Here are made-up objects, facts about them, and rows of numbers that follow some of those facts. Name the object behind each unnamed row.

There are 3 kinds of fact about the objects: ψ, Φ, ρ.
ψ: refers to; Φ: uses; ρ: points at
Z107 {ψ=Z484, ρ=Z433}
Z141 {ψ=Z725}
Z144 {ψ=Z630}
Z145 {ψ=Z656, ρ=Z144, Z469, Z538, Z293, Z721, Z304}
Z168 {ψ=Z37, Φ=Z144, Z832, Z914, ρ=Z281, Z880, Z293, Z721, Z599}
Z192 {Φ=Z684, Z421}
Z193 {Φ=Z543, Z792, Z365, Z67, Z986, Z939, Z145, Z970, Z277, Z824}
Z216 {ψ=Z605}
Z217 {ψ=Z517, ρ=Z424}
Z218 {ψ=Z47}
Z225 {ρ=Z260, Z464}
Z249 {ψ=Z792}
Z251 {Φ=Z216, Z225, Z522}
Z270 {ψ=Z459}
Z273 {Φ=Z622, Z527, Z806}
Z277 {ρ=Z832}
Z287 {Φ=Z917, Z365, Z551, Z306}
Z288 {ρ=Z281, Z141}
Z290 {ψ=Z490}
Z292 {Φ=Z260, Z996, Z765, ρ=Z121, Z765}
Z293 {Φ=Z59, Z105, Z308, Z957, Z709}
Z299 {ψ=Z105, ρ=Z76, Z155}
Z30 {ψ=Z515, ρ=Z656, Z866}
Z312 {ψ=Z431}
Z32 {ψ=Z917}
Z334 {ψ=Z626}
Z343 {ρ=Z257, Z868, Z293, Z424}
Z344 {ψ=Z880}
Z346 {ψ=Z886, ρ=Z792, Z976, Z37, Z551}
Z365 {ρ=Z406, Z866}
Z37 {Φ=Z543, Z217, Z645, Z986, Z832, Z630, Z155}
Z397 {ψ=Z551}
Z402 {ψ=Z312, ρ=Z958, Z792, Z935, Z162, Z832, Z404, Z507}
Z404 {ψ=Z549}
Z406 {ψ=Z435}
Z415 {ψ=Z193, Φ=Z917, Z857, Z47, Z683, Z709, Z304}
Z421 {ψ=Z121}
Z422 {Φ=Z281, Z469, Z421, Z721, Z121, Z970}
Z425 {Φ=Z59, Z431, Z971, Z538, Z523, Z32}
Z431 {ψ=Z868, ρ=Z967, Z824}
Z433 {ψ=Z970, Φ=Z281, Z84, Z599}
Z435 {ρ=Z141, Z162, Z490, Z949}
Z441 {ψ=Z744, ρ=Z415, Z625, Z308, Z579, Z379, Z949}
Z444 {ψ=Z962, Φ=Z792, Z540, Z538, Z490, Z32, Z155}
Z459 {Φ=Z105, Z379, Z155, ρ=Z957, Z490, Z433}
Z464 {Φ=Z334, Z225, Z421, Z739, Z709}
Z469 {ψ=Z914}
Z484 {ψ=Z746, Φ=Z431, Z622, Z832, Z270, Z949, Z155}
Z490 {ψ=Z939}
Z507 {ψ=Z251}
Z51 {ψ=Z797}
Z515 {ψ=Z793}
Z523 {ψ=Z306, ρ=Z967, Z515, Z51}
Z527 {ψ=Z469}
Z540 {ρ=Z32, Z192}
Z549 {ρ=Z746, Z935, Z270}
Z551 {ψ=Z40}
Z561 {ψ=Z59}
Z584 {ψ=Z681, Φ=Z645, Z540, Z769, Z304}
Z585 {Φ=Z225, Z51, ρ=Z469}
Z587 {Φ=Z857, Z69, Z683, Z684, Z707, Z709, ρ=Z59, Z344, Z957}
Z605 {Φ=Z288, Z691, Z721, Z277, ρ=Z976, Z379}
Z622 {ρ=Z886, Z866}
Z625 {Φ=Z365, Z424, Z121, Z765}
Z630 {ψ=Z615, ρ=Z425}
Z632 {ρ=Z584, Z155}
Z645 {ψ=Z707, ρ=Z746, Z69, Z707}
Z656 {ψ=Z507}
Z66 {ψ=Z141, Φ=Z971, Z894, ρ=Z218}
Z67 {ψ=Z986}
Z677 {ψ=Z773}
Z681 {ψ=Z257, Φ=Z406, Z69}
Z682 {ψ=Z343, Φ=Z441, Z549, Z857, Z971, Z986, Z379, Z615, Z107, ρ=Z746, Z157}
Z683 {ρ=Z397, Z379, Z76, Z599}
Z684 {ρ=Z668, Z249, Z334, Z685, Z69, Z304}
Z685 {ψ=Z866}
Z69 {ψ=Z168}
Z691 {ψ=Z706}
Z709 {ψ=Z249}
Z720 {Φ=Z917, Z249, Z579, Z706, Z270, Z939}
Z739 {ψ=Z921, ρ=Z917, Z881}
Z744 {Φ=Z886, Z218, Z684, Z921, ρ=Z857, Z527, Z806, Z709}
Z76 {ψ=Z69}
Z769 {ψ=Z287, ρ=Z425, Z218}
Z773 {ψ=Z334, Φ=Z543, Z707}
Z787 {Φ=Z47, Z522, Z84, Z707, Z938}
Z790 {Φ=Z622, Z886, Z976, Z435, ρ=Z746, Z720, Z832}
Z793 {ψ=Z266}
Z797 {Φ=Z971, Z522, Z880}
Z806 {ψ=Z821}
Z821 {Φ=Z935, Z721}
Z824 {ψ=Z625}
Z828 {ψ=Z691, ρ=Z257, Z308, Z404}
Z832 {ψ=Z273}
Z840 {Φ=Z543, Z881, Z515, Z551, Z721, Z424, Z894}
Z856 {ψ=Z906, ρ=Z290}
Z857 {ψ=Z894}
Z868 {ψ=Z561}
Z876 {ψ=Z682, ρ=Z379, Z32}
Z879 {ρ=Z406, Z957, Z433}
Z885 {ψ=Z162, ρ=Z575, Z157, Z599}
Z886 {ψ=Z421}
Z894 {ρ=Z249, Z522, Z84, Z914}
Z896 {ρ=Z840, Z957, Z996, Z561, Z433}
Z906 {ψ=Z30, ρ=Z584, Z404}
Z914 {ψ=Z996}
Z917 {ψ=Z107}
Z921 {ρ=Z193, Z858, Z656, Z880}
Z938 {ψ=Z857}
Z939 {ψ=Z84, ρ=Z260, Z312, Z787, Z797}
Z957 {ψ=Z881}
Z958 {ψ=Z441, Φ=Z217, Z404, Z806}
Z962 {ψ=Z876, Φ=Z517, Z986, Z615, Z507, Z707}
Z966 {ψ=Z404, Φ=Z632, Z217, Z996, ρ=Z425, Z141, Z422}
Z967 {ψ=Z938}
Z970 {ψ=Z155}
Z971 {ψ=Z51, ρ=Z379, Z40}
Z976 {ψ=Z346}
Z986 {ψ=Z885}

Named rows:
[-10  -7 -16  -7  -3   7 -20  -4  -6   0  -5   2  14   0   5  -4 -11  -4
  20   1   4  -3  -5   0  -7  -6  10  -3  -9  -5   0   1 -13  29  -5   7
   0  28  -3   2  -2   4 -22   9  -6 -12  -8  -5   0  -2]: Z421
[-10  -4 -16  -7   9   8 -17  -4  -9   1  -4  10  -5   0   4  -1   2   6
  -2  -9  -1  -9  -5  -1  -9  -4   2  -4   0   5   1   5  -8   4  -6  -3
   4  -3 -12  -8  -1  -2 -11  -7   0 -11  -8   1   7   1]: Z881
[-11   2 -16  -6  -3   7 -19  -5  -6   1  -4  10   9   1   5  -5  -6   3
  -2   7  -2  -7  -9   0  -7  -5   3  -3  -8  -3   1   0  -7  15  -5  -8
  12   8   1  -8  -1  -1   0  -7  -6 -11  -9   0   2  -2]: Z444
[-10  -2  -7   5  -3  27  -2  -3  -5  -2  -4  28  16   0   3  -5   2   4
  13   0  36   6  12   0  -7  -3   7   4  -3   5   1   1  -7  29  -5 -10
  36   1  -2  -8  -3   4  -5  -7  -1 -11  -8   3   7   1]: Z218
[-11  -5  -3  -7   5   6 -22  -4 -11   0  -4  -8  -2   0   3   4  18  -3
  -2  -8  -3 -11  -9   0  -9  -3   0  -2  -5   3   0  11 -15  21  -4   5
   5  -4 -10  -9  -2  -2  -1  -6  -3 -10  -9  -4   1  14]: Z155
[-10  -7  12  -8  33   3  22  37  -1   3   4  17  -7   1  19   6  35  -3
  -4  12  32  -8   4   1  -7  -2  33  -3  13  -7  23  32  42  -4  34  -9
  -5  29  -9  24  -4  53  34  48   1  -2  36 -15   0   4]: Z459
[-10  -1 -17  -7  14   7 -15  -3 -10   1  -4   9  -3   0   3  -1   0   7
  -2  -9   2  -9  -4  -1  -8  -5   1  -3  -1   3   0   5  -4  10  -6  -4
   4  -6  -9  -7  -2   4  -6  -8  -4 -12  -9   3   5   3]: Z949
[ -4  -5  13  -6  -3   3  -7  32  -8  21  -4   3  -7   3  11  -5  28   1
  -2   8  40  -2  14   2  -6  -2  46  -4  -7  -8  32   7  10  -4  41 -11
  -6  40  19  23  -6  33  36  25   9   0  23 -16   9  14]: Z107
[-10  -2 -17  -7   9   8 -17  -5  -9   1  -4  10  -6   0   3  -1   0   6
  -2  -8  -1  -9  -5  -1  -8  -4   1  -4   0   5   1   5  -8   2  -6  -4
   4  -2 -12  -7  -1  -2 -13  -7   0 -12  -9   1   6   1]: Z668
[-10  -2 -17  -6  -3  13 -21  -4 -10   1  -1   4   7   1   4  -4  -6   1
   3   8   0  -8  -8   1  -7  -4   6   0  -6  -3   1   1 -14  15  -5  -9
  15   8   0  -7   2   3  -7  -2   3 -11  -9   3   4  -2]: Z67
[-10  -3 -16  -7  10   7 -17  -4 -10   0  -4  10  -5   0   3  -1   2   6
  -2  -8   0  -9  -6  -1  -9  -4   2  -3   0   4   1   5  -8   4  -6  -4
   5  -2 -11  -7  -1   1 -10  -7  -1 -11  -8   2   8   1]: Z725
[-10  -4 -17  -6  -3  14 -21  -3 -10   1  -1   4   8   1   5  -4  -7   0
   1  10  -1  -8  -8   1  -7  -4   6   1  -3  -1   1   2 -14  16  -5  -9
  19   6   1  -7   3   3  -5   2   5 -11  -9   2   6  -2]: Z773
[-10  -3 -16  -7   9   7 -17  -4 -10   1  -4  10  -5   0   3  -1   2   6
  -2  -9   0 -10  -6   0  -9  -4   2  -3   0   4   1   5  -6   4  -6  -4
   5  -3 -11  -8  -1   0 -11  -8   0 -11  -8   2   8   2]: Z615
[ -6  -6  -9   4  42   5  33  42  -8   6  -6 -11   5   1   3   8 -13  18
  -3  -9  -6 -14  13   1  -7  29   2  34  -4  -5   1   0  40  22  -5  -3
  -5  -9  16  45  -6  23  46  -7  -8 -11  -8 -16  23  -2]: Z605
[-10  -7   7  -7  17   5  20  26   1   1   1   2  -6   5   9   4  20  -2
  -4   5  15 -10   7   1  -7   4  15  -3   7  -6  12  20  25  -3  16  -8
  -4   3 -12  15  -4  26  22  17  -2  -9  21 -15   3   2]: Z587
[-10  -8   0  -4  -1   6  19  16   4   1   1 -10  -6   9   4   3   5   2
   1   2   2  -9   8   4  -7  17   1   0   4   7   2  14   4  -2  -4  -1
  -2  -7 -18   8  -4   0  11  -6  -6 -10   7 -18  15  -1]: Z894
[-10  -7   1  -3   1   6  20  16   5   0  -2 -10  -6   9   4   3   6   2
  -1   0   2 -10  10   1  -7  16   1  -1   1   6   2  11   6  -2  -2   1
  -2  -7 -17   5  -4   1  12  -7  -5  -9   8 -16  14   1]: Z292
[-10  -2 -17  -7   3   9 -15  -5  -8   1  -3   5  -5   0   3  -2  -7   8
  -1  -5  -1  -9  -3  -1  -8  -5   0  -3  -1  12   2   5 -14  -2  -6   3
  -1  -5 -12  -8   4  -6 -14  -7   7 -11  -9  -1   3  -2]: Z880
[-11  -6   4  -6  -5   7 -22  -5 -10   0  -3 -11  11   0   4  -4  20  -4
  -2   5  -3 -10  -9   1  -9  -3   1  -2  -8  -5   0   3 -16  38   4  -8
  14   8   0 -11  -3   0   1  -3  -3 -10  -9  -5   0  16]: Z584

Which object is each row?
No name comes twice in this set of rows, the named rows included.
[-11  -3 -14  -7   0   7 -20  -5  -8   1  -2  -5  -5   0   3   1   7  -1
  -1  -5  -1 -10  -8   0  -8  -4   0  -3  -3   9   1  13 -15   2  -5   5
   2  -6 -15  -9  -2  -5  -9  -6   1 -11  -8  -2   0   6] -> Z257
[-13  -9 -16   4   1  37  14  68   4  -4  -4  -7   4  55  11   7   1  -3
   9   2  -8   4  23  33  -9  11  -1  10  -8   2   8  -3  15  -5   1  -8
  -3  14  39  -9  18  -2  -5 -13  37  -3  41 -16  18  -3] -> Z30
[-10  -7   7  -9  34   3  21  46  -5   2   1  21  -7  13  24   8  36  -4
  -6   9  25  -8   7   0  -7  -2  29  -3   9  -7  21  23  46  -5  33 -10
  -6  38   1  22  -3  49  34  37  13   0  42 -15   2   1] -> Z879
[-11  -7  10   1   3   6  29  15   8   0  -3  -5  -5   0   4   2  13   1
   1   2  24  -9  15   2  -7  14   2   2   6   6   5  20   8  -2   4  -3
  -2  -8 -18   7  -5  10  19   0  -5  -9  14 -17   4   4] -> Z435
[-10  -6   9  -8  29   4  21  33  -1   2   3  13  -6   3  16   5  30  -4
  -5  10  25  -9   3   0  -7  -2  28  -3  11  -6  19  28  37  -3  28  -9
  -5  23  -8  21  -4  45  30  38   0  -6  31 -15   0   4] -> Z896
[-10  -5 -17  -7   6   7 -16  -4  -8   1  -5   9  -3   0   3  -1  -2   2
  -1 -10   1  -9  -4  -1  -8  -4   1  -3  -4   5   1   7  -8   9  -5   6
   0   5 -13  -6  -1  -1 -19  -8  -3 -12  -8  -3   5  -2] -> Z121
[-10  -1   0   4  11  28  18  -5  -1  -3  -6  49  10  -2   2  -4  11  13
  12 -12  63   7  28  -2  -8  -5   1   2   9  20   1   4  -2  25  -6  -9
  44  -7 -17  -8  -6   4  -4  -9  -3 -10  -1   6  10   5] -> Z425
[-11  -5 -17  -4  -5  16 -18  -5  -7   4   8 -10   7   0   6  -4 -11   0
   2  12   2  -8  -8   1  -3  -4   1  -3  -2   5   4   1 -16  -2  -5  -9
  13  -5  -4  -5   2  -5 -11  17  13 -11  -9   4   0  -2] -> Z469
[-11   1 -16   2  -4  18  -8  -5  -4   0  -4  12  11   0   4  -5  -6   3
  15   9  28  -2   4   0  -7  -4   4   3  -3   8   2   2 -14  11  -5  -9
  22  -3  -6  -8  -4   2  -7   3   1 -11  -8   3   0  -1] -> Z141
[-10  -4 -17  -6   3   7 -19   0 -11   1  -5  -1  15   1   4  -5 -11   0
   5   1  -4  -9  -6   1  -7  -4   8   4  -8  -6   0   0  -3  33  -5  -8
   1  12   8   3  -3   9  -8  -2  -5 -12  -9   1   3  -2] -> Z976
[-11   1 -17  -7   0   9 -11  -4  -6   2  -2   6  -5  -1   4  -3  -7   9
   2  -3  10  -9  -1  -1  -8  -5   0  -3   0  14   2   9 -14  -2  -6   2
   2  -6 -17  -7  -2  -5 -13  -6   5 -11  -9   1  -1  -2] -> Z281

Now the same objects, written a new way:
Some rows with their names:
[ 10 -14  -5 -21 -13  -4   1   9 -14   5 -16 -17 -12]: Z632
[ -1   8 -29   6  12   0   8  18  26  21  23  -8  -7]: Z527
[ 13  24  -2 -12  -7 -34 -36   3  29  13 -12  36   1]: Z507
[ -8  19  -3   6   5   6  18 -20  -1  -6   1  16   1]: Z886
[ 35  -2  15  18  -1   7  -1  -5 -11 -21  -6   3  27]: Z257
[ 21  10  16  29  -7 -11   5 -10   9  -1  13  12  18]: Z599
[  8  -6 -14 -13  -5   3  13   9 -31  25  13 -28  -6]: Z769
[ 11  -7 -10  -8  13   8 -10  15  -7 -11   5  -6  11]: Z773
[-26 -10  19  -1  -4 -10 -15   8  49   5   6  24   4]: Z69
[ -3  25 -25  -1   4   1   4   7  49  28  13  11   0]: Z967
[ 10 -16   0 -31 -13  -4  -5  13  -7   5 -20 -20  -3]: Z790
[-21  -3  -3   1   1  -6   3  -3   9  -3  -2   2 -11]: Z793
[ 2  1 21 12 -8 -9 -5 -8  7  2 16 15  3]: Z868
[  4  -6  -1 -17  -1  -5  -3   1 -17   2 -13 -17 -11]: Z540
[-23  -9   3 -13  11   9  18 -10 -41  -4   6  -3 -14]: Z365
[  0  27 -11  29  26  -5  -8  10 -20  49  50  -6  -5]: Z406
[-24 -21  -7 -26   4  12  -6   9   1  -5 -11  -5 -18]: Z225
[ 40  10 -15  13 -11   9  -4  10   9  31 -12 -19  17]: Z551
[ 26   2  -9  38   9  -2   0  10 -18 -24  -5 -23  21]: Z162

Name these rows:
No name comes twice in this set of rows, the named rows included.
[  4 -30  11 -13 -13  -5  11  10 -30 -18  -4 -42  -5] -> Z885
[ 20  13 -24 -13  -8 -24 -25  28  27   8  22   9   5] -> Z270
[  7   2  -2  28  -7   8 -14   6  37 -14 -24   4  24] -> Z746
[-11 -22  29  34  12   6  -3  17 -33 -20  25 -23  15] -> Z193
[ -6 -30  32 -20  -2  33  16 -15 -60 -42 -13 -15  -1] -> Z921
[ 16  14 -10  30  -6 -45  -2  26 -15  38  34 -27  -6] -> Z415
[-17 -26  -8 -40 -22  -2  24   5  11 -23   2 -16 -24] -> Z645
[ 14  -2  -6 -42 -21 -36  -2  10 -17  36 -11 -19 -28] -> Z402
[-12 -22  51 -36 -18 -14  12  -9 -29  -2   3  -5 -17] -> Z168
[-12 -22   4   3  -1  22   5   4  24 -58 -14  -2  16] -> Z707
[ 47  25   0  15 -18  -6  19  -5   8  48  13 -14   9] -> Z397
[  3  38 -23  46  16 -11  16  -7  -3  27  43   9 -11] -> Z433
[  1  -9 -18  12  14  32 -12  11  17 -27 -20  -3  19] -> Z797
[  7  32  -2   7 -13 -41  -6  -7  22  37  26  26  -6] -> Z76
[ 15  -6  26 -22 -16 -16 -49   0 -27  39 -42   0   9] -> Z605

